Below is a small trained network, with its code and all its weights. Each question gives an input and a class and asks what happens when units are switched off, that is, made to give their printed mean instead of their output.

import numpy as np


def w(rows, s, z=0):
    codes = np.array(rows[::2]) - 128.0
    scale = np.full(codes.shape[1], s)
    scale[-1] = z or s
    return codes * scale


def norm(h):
    return h / np.sqrt((h * h).mean(-1, keepdims=True) + 1e-5)


def f(y):
    return np.maximum(y, 0)


def log_softmax(a):
    a = a - a.max(-1, keepdims=True)
    return a - np.log(np.exp(a).sum(-1, keepdims=True))


def net(x, mask):
    res = np.array(x, float).reshape(1, 3) / 4 @ E
    u = 0
    for l in range(3):
        y = f(norm(res) @ A[l][:, :-1].T + A[l][:, -1])
        res = res + np.where(mask[u : u + 9], y, B[l][:, -1]) @ B[l][:, :-1]
        u += 9
    return log_softmax(norm(res)[-1] @ U[:, :-1].T + U[:, -1])


A, B = {}, {}
E = w([
[240,227,178,153,66],'x0',
[157,116,139,189,255],'x1',
[73,208,184,67,139],'x2',
],0.0088)
A[0] = w([
[108,103,163,98,81,252],'L0N1',
[150,175,245,71,175,108],'L0N2',
[160,132,102,70,146,54],'L0N3',
[104,125,51,121,161,33],'L0N4',
[104,138,133,139,171,136],'L0N5',
[107,194,99,158,171,140],'L0N6',
[41,167,154,109,179,121],'L0N7',
[172,68,102,201,120,54],'L0N8',
[199,138,137,64,124,142],'L0N9',
],0.012,0.0047)
B[0] = w([
[140,59,144,151,206,254],'L0N1',
[101,149,58,243,123,242],'L0N2',
[193,131,159,165,66,128],'L0N3',
[34,160,40,117,195,159],'L0N4',
[171,70,164,3,153,173],'L0N5',
[146,46,175,106,129,176],'L0N6',
[100,151,55,180,117,222],'L0N7',
[106,121,106,215,84,203],'L0N8',
[120,45,117,117,151,206],'L0N9',
],0.0062)
A[1] = w([
[76,115,99,141,62,164],'L1N1',
[113,129,78,123,107,39],'L1N2',
[111,85,123,128,139,102],'L1N3',
[207,202,173,106,96,42],'L1N4',
[175,96,98,125,100,91],'L1N5',
[120,171,158,129,195,141],'L1N6',
[211,119,120,192,78,135],'L1N7',
[129,119,89,12,46,3],'L1N8',
[76,223,134,92,149,189],'L1N9',
],0.012,0.0033)
B[1] = w([
[204,91,124,110,162,204],'L1N1',
[132,153,149,115,144,144],'L1N2',
[146,156,81,123,115,171],'L1N3',
[117,153,138,98,155,180],'L1N4',
[160,147,102,246,146,172],'L1N5',
[206,69,151,198,125,161],'L1N6',
[87,141,116,99,155,255],'L1N7',
[172,75,201,122,139,169],'L1N8',
[136,63,73,219,70,174],'L1N9',
],0.011,0.0084)
A[2] = w([
[195,194,180,155,132,52],'L2N1',
[89,121,155,180,92,102],'L2N2',
[164,236,170,186,74,121],'L2N3',
[141,94,9,118,101,151],'L2N4',
[153,88,189,70,80,160],'L2N5',
[133,92,129,170,238,254],'L2N6',
[100,105,130,168,25,188],'L2N7',
[217,213,105,177,140,171],'L2N8',
[155,254,166,127,115,156],'L2N9',
],0.0097,0.0028)
B[2] = w([
[68,92,97,22,139,157],'L2N1',
[164,152,149,197,93,138],'L2N2',
[81,71,56,113,147,166],'L2N3',
[47,235,196,147,161,202],'L2N4',
[255,189,198,160,212,149],'L2N5',
[202,160,184,48,14,249],'L2N6',
[218,140,53,233,172,152],'L2N7',
[16,89,118,61,159,201],'L2N8',
[66,78,70,76,139,156],'L2N9',
],0.0071,0.012)
U = w([
[28,56,55,13,174,164],'0',
[124,102,55,247,107,192],'1',
[228,42,221,94,167,233],'2',
[86,192,194,90,97,5],'3',
],0.014,0.0015)

Each question gives the input, the list of numbers given to net, and the class t.
The units are the neurons (one row each of A and B). Each row of codes is followed by its name. A weight is (code - 128) times the scale printed after its matrix; where a second scale follows, it is the last column's (A, B and U).
mask holds one flag per neuron, layer by layer. A switched-off neuron (its flag False) gives its mean, the last column of its row in B, instead of its output. The means were averaged over made-up inputs and are rounded, as every weight is.
A unit's drop is (log p(t) with every unit on - log p(t) with that unit switched off) / (log p(t) with every unit on - log p(t) with every unit switched off).
The circuit of an input: a set's keep is (log p(t) with only the set's units on - log p(t) with every unit switched off) / (log p(t) with every unit on - log p(t) with every unit switched off). Starting from the 12 units with the biggest drops (on a tie, the unit counted first), units are removed one at a time, each time the one whose removal leaves the highest keep (on an exact tie, the one counted first), for as long as the keep stays at least 0.8.
units of the circuit, in order: the units of the circuit, biggest drop first
unit that matters most: the unit with the biggest drop
k most important neurons: the k neurons with the biggest drops, biggest first
top k neurons in layer l: the k neurons of layer l with the biggest drops, biggest first
drop of u: that unit's drop, to one decimal
input [0,-5,-4], class 2: unit that matters most => L0N2
input [5,0,-5], class 0: 2 most important neurons => (L1N9, L2N8)
input [6,-7,0], class 2: 4 most important neurons => (L1N8, L2N5, L0N2, L0N9)
input [-1,-6,6], class 1: units of the circuit, in order => (L1N9, L2N7)
input [-2,4,3], class 2: 3 most important neurons => (L0N6, L0N5, L1N6)
input [-6,7,0], class 2: units of the circuit, in order => (L2N8, L2N6)
input [5,5,3], class 0: 2 most important neurons => (L0N1, L2N8)
input [1,3,3], class 3: top 2 neurons in layer 0 => (L0N2, L0N6)
input [0,-3,0], class 3: 2 most important neurons => (L0N1, L1N9)
input [-2,8,6], class 2: 4 most important neurons => (L0N5, L0N6, L2N6, L1N5)
input [-7,-8,-1], class 2: 3 most important neurons => (L1N8, L0N2, L1N1)
input [1,2,0], class 3: top 2 neurons in layer 1 => (L1N8, L1N1)
input [-1,-3,2], class 3: 4 most important neurons => (L0N1, L2N4, L1N8, L1N3)
input [-5,7,3], class 2: unit that matters most => L1N6
input [2,-2,-3], class 3: 3 most important neurons => (L1N7, L1N9, L1N6)
input [-3,5,5], class 1: 2 most important neurons => (L0N7, L0N1)
input [8,7,8], class 0: 2 most important neurons => (L2N8, L2N1)
input [1,-2,-2], class 3: top 2 neurons in layer 1 => (L1N9, L1N7)
input [1,2,2], class 3: 2 most important neurons => (L0N2, L1N9)
input [0,-4,5], class 1: unit that matters most => L1N9
input [-6,7,8], class 1: 3 most important neurons => (L0N7, L1N9, L1N6)
input [-5,7,8], class 1: 3 most important neurons => (L1N9, L0N7, L0N2)
input [6,6,-6], class 0: top 3 neurons in layer 0 => (L0N1, L0N2, L0N7)
input [-3,7,4], class 2: 3 most important neurons => (L0N5, L2N6, L0N6)
input [-1,-1,8], class 1: drop of L1N9 => 0.2
input [1,-3,5], class 1: drop of L1N9 => 0.9
input [6,5,0], class 0: unit that matters most => L0N1
input [6,0,-5], class 0: drop of L0N7 => 0.0
input [3,3,6], class 1: drop of L0N2 => 0.1
